Below are the code and all the weights of a small trained network. Each question names an input and a class and asks about switching units off, where a switched-off unit gives its printed mean instead of its output.

import numpy as np


def w(rows, s, z=0):
    codes = np.array(rows[::2]) - 128.0
    scale = np.full(codes.shape[1], s)
    scale[-1] = z or s
    return codes * scale


def norm(h):
    return h / np.sqrt((h * h).mean(-1, keepdims=True) + 1e-5)


def f(y):
    return np.maximum(y, 0)


def log_softmax(a):
    a = a - a.max(-1, keepdims=True)
    return a - np.log(np.exp(a).sum(-1, keepdims=True))


def net(x, mask):
    res = np.array(x, float).reshape(1, 2) / 4 @ E
    u = 0
    for l in range(3):
        y = f(norm(res) @ A[l][:, :-1].T + A[l][:, -1])
        res = res + np.where(mask[u : u + 11], y, B[l][:, -1]) @ B[l][:, :-1]
        u += 11
    return log_softmax(norm(res)[-1] @ U[:, :-1].T + U[:, -1])


A, B = {}, {}
E = w([
[123,85,66,182,128,69,2,38],'x0',
[136,232,187,70,184,152,158,84],'x1',
],0.0082)
A[0] = w([
[154,97,78,166,99,142,129,185,126],'L0N1',
[155,98,204,90,139,142,19,124,2],'L0N2',
[92,37,122,160,125,87,83,124,159],'L0N3',
[109,204,88,122,163,90,132,112,111],'L0N4',
[179,183,168,31,187,163,156,140,153],'L0N5',
[79,36,79,132,13,146,89,195,61],'L0N6',
[136,130,107,102,166,83,229,121,17],'L0N7',
[156,86,175,116,106,228,207,109,59],'L0N8',
[123,113,151,155,92,157,214,111,150],'L0N9',
[88,169,114,90,150,167,37,205,77],'L0N10',
[95,29,127,126,217,100,254,207,127],'L0N11',
],0.0065,0.0015)
B[0] = w([
[141,131,118,174,167,181,91,120,198],'L0N1',
[149,126,85,122,126,111,231,184,150],'L0N2',
[87,158,112,93,162,139,176,175,230],'L0N3',
[94,141,87,227,155,177,161,32,162],'L0N4',
[124,108,169,121,85,174,79,93,239],'L0N5',
[156,78,118,119,62,201,116,81,255],'L0N6',
[120,77,203,156,188,32,94,176,164],'L0N7',
[126,122,171,213,204,1,50,126,197],'L0N8',
[117,118,90,129,111,106,29,168,181],'L0N9',
[103,66,201,166,217,134,146,167,130],'L0N10',
[218,173,171,92,179,48,212,149,223],'L0N11',
],0.0067,0.0072)
A[1] = w([
[71,80,129,62,136,153,112,130,4],'L1N1',
[150,133,82,156,114,100,188,175,166],'L1N2',
[86,86,66,166,81,192,102,81,95],'L1N3',
[153,57,151,178,83,158,129,106,136],'L1N4',
[142,74,81,130,130,151,120,82,199],'L1N5',
[114,154,177,100,145,180,146,68,38],'L1N6',
[11,124,107,79,156,179,116,84,57],'L1N7',
[126,129,175,95,146,34,120,107,78],'L1N8',
[132,140,153,130,127,31,135,74,145],'L1N9',
[173,169,102,99,206,1,140,75,88],'L1N10',
[165,251,91,78,89,116,178,162,50],'L1N11',
],0.0089,0.0016)
B[1] = w([
[254,122,125,193,111,111,114,57,141],'L1N1',
[51,165,120,101,195,144,90,48,167],'L1N2',
[161,138,161,162,130,90,100,127,254],'L1N3',
[115,182,129,100,157,229,216,145,204],'L1N4',
[134,150,205,113,98,76,186,109,222],'L1N5',
[136,119,107,84,97,159,96,162,184],'L1N6',
[130,93,134,97,138,140,112,105,180],'L1N7',
[154,82,60,117,116,93,83,172,187],'L1N8',
[80,91,144,110,140,102,184,161,181],'L1N9',
[95,53,71,127,190,133,147,167,200],'L1N10',
[150,199,128,166,113,29,130,133,139],'L1N11',
],0.008,0.0082)
A[2] = w([
[188,198,142,192,4,137,28,112,41],'L2N1',
[163,123,141,118,126,94,153,215,195],'L2N2',
[96,122,84,163,19,126,123,136,14],'L2N3',
[114,163,132,114,104,195,86,96,2],'L2N4',
[191,115,52,158,143,128,166,106,222],'L2N5',
[144,155,97,40,147,228,125,129,111],'L2N6',
[112,113,124,84,139,74,149,187,87],'L2N7',
[165,179,185,148,118,78,149,163,60],'L2N8',
[81,114,2,202,140,88,97,85,199],'L2N9',
[155,197,164,53,77,74,166,200,106],'L2N10',
[133,187,206,153,76,158,228,145,161],'L2N11',
],0.0083,0.0013)
B[2] = w([
[177,167,204,192,60,120,120,121,222],'L2N1',
[63,115,36,161,124,157,74,175,254],'L2N2',
[206,128,255,170,74,141,26,134,164],'L2N3',
[44,66,210,85,141,187,70,66,178],'L2N4',
[156,206,124,113,77,115,145,95,217],'L2N5',
[169,103,143,119,26,180,166,143,223],'L2N6',
[123,157,134,200,128,170,100,70,239],'L2N7',
[146,121,157,239,113,84,11,160,200],'L2N8',
[132,185,146,85,160,100,200,174,217],'L2N9',
[132,60,69,209,201,83,102,126,211],'L2N10',
[83,122,68,100,177,62,98,167,245],'L2N11',
],0.0085,0.0051)
U = w([
[233,194,213,221,4,68,137,119,147],'0',
[85,208,71,134,64,148,106,92,20],'1',
[47,230,66,124,36,138,96,105,3],'2',
[94,185,141,75,220,23,230,86,140],'3',
[99,86,105,214,216,100,40,221,152],'4',
[87,153,87,122,50,119,125,107,25],'5',
[100,100,238,43,95,246,109,66,148],'6',
[185,126,56,93,40,235,254,215,130],'7',
],0.015,0.018)

Each question gives the input, the list of numbers given to net, and the class t.
The units are the neurons (one row each of A and B). Each row of codes is followed by its name. A weight is (code - 128) times the scale printed after its matrix; where a second scale follows, it is the last column's (A, B and U).
mask holds one flag per neuron, layer by layer. A switched-off neuron (its flag False) gives its mean, the last column of its row in B, instead of its output. The means were averaged over made-up inputs and are rounded, as every weight is.
A unit's drop is (log p(t) with every unit on - log p(t) with that unit switched off) / (log p(t) with every unit on - log p(t) with every unit switched off).
The circuit of an input: a set's keep is (log p(t) with only the set's units on - log p(t) with every unit switched off) / (log p(t) with every unit on - log p(t) with every unit switched off). Starting from the 12 units with the biggest drops (on a tie, the unit counted first), units are removed one at a time, each time the one whose removal leaves the highest keep (on an exact tie, the one counted first), for as long as the keep stays at least 0.8.
circuit, biggest first: the units of the circuit, biggest drop first
unit that matters most: the unit with the biggest drop
top k neurons: the k neurons with the biggest drops, biggest first
drop when u is switched off: that unit's drop, to one decimal
input [-6,-8], class 7: circuit, biggest first -> L1N4
input [0,-6], class 7: circuit, biggest first -> L1N4, L0N6
input [0,-7], class 7: circuit, biggest first -> L1N4, L0N6
input [-4,-6], class 7: top 2 neurons -> L0N6, L1N2
input [1,2], class 6: top 3 neurons -> L0N11, L0N8, L2N4
input [3,5], class 6: top 3 neurons -> L0N8, L0N11, L1N6
input [-4,-5], class 7: top 2 neurons -> L1N5, L1N3
input [3,4], class 3: top 2 neurons -> L0N6, L1N4
input [0,0], class 0: top 4 neurons -> L0N8, L0N7, L0N11, L0N2
input [-3,8], class 6: top 3 neurons -> L0N5, L0N11, L1N5
input [6,-1], class 0: top 3 neurons -> L0N11, L0N8, L1N3
input [1,-8], class 0: top 3 neurons -> L0N6, L1N3, L1N10
input [-5,-8], class 7: top 2 neurons -> L0N6, L1N2
input [3,2], class 3: unit that matters most -> L0N6
input [-2,7], class 6: top 2 neurons -> L0N11, L0N5
input [7,-3], class 0: drop when L0N11 is switched off -> 0.6
input [5,-6], class 0: drop when L2N11 is switched off -> 0.0
input [6,7], class 3: drop when L0N6 is switched off -> 0.7
input [5,1], class 3: drop when L0N6 is switched off -> 0.3
input [-1,-6], class 7: unit that matters most -> L1N4
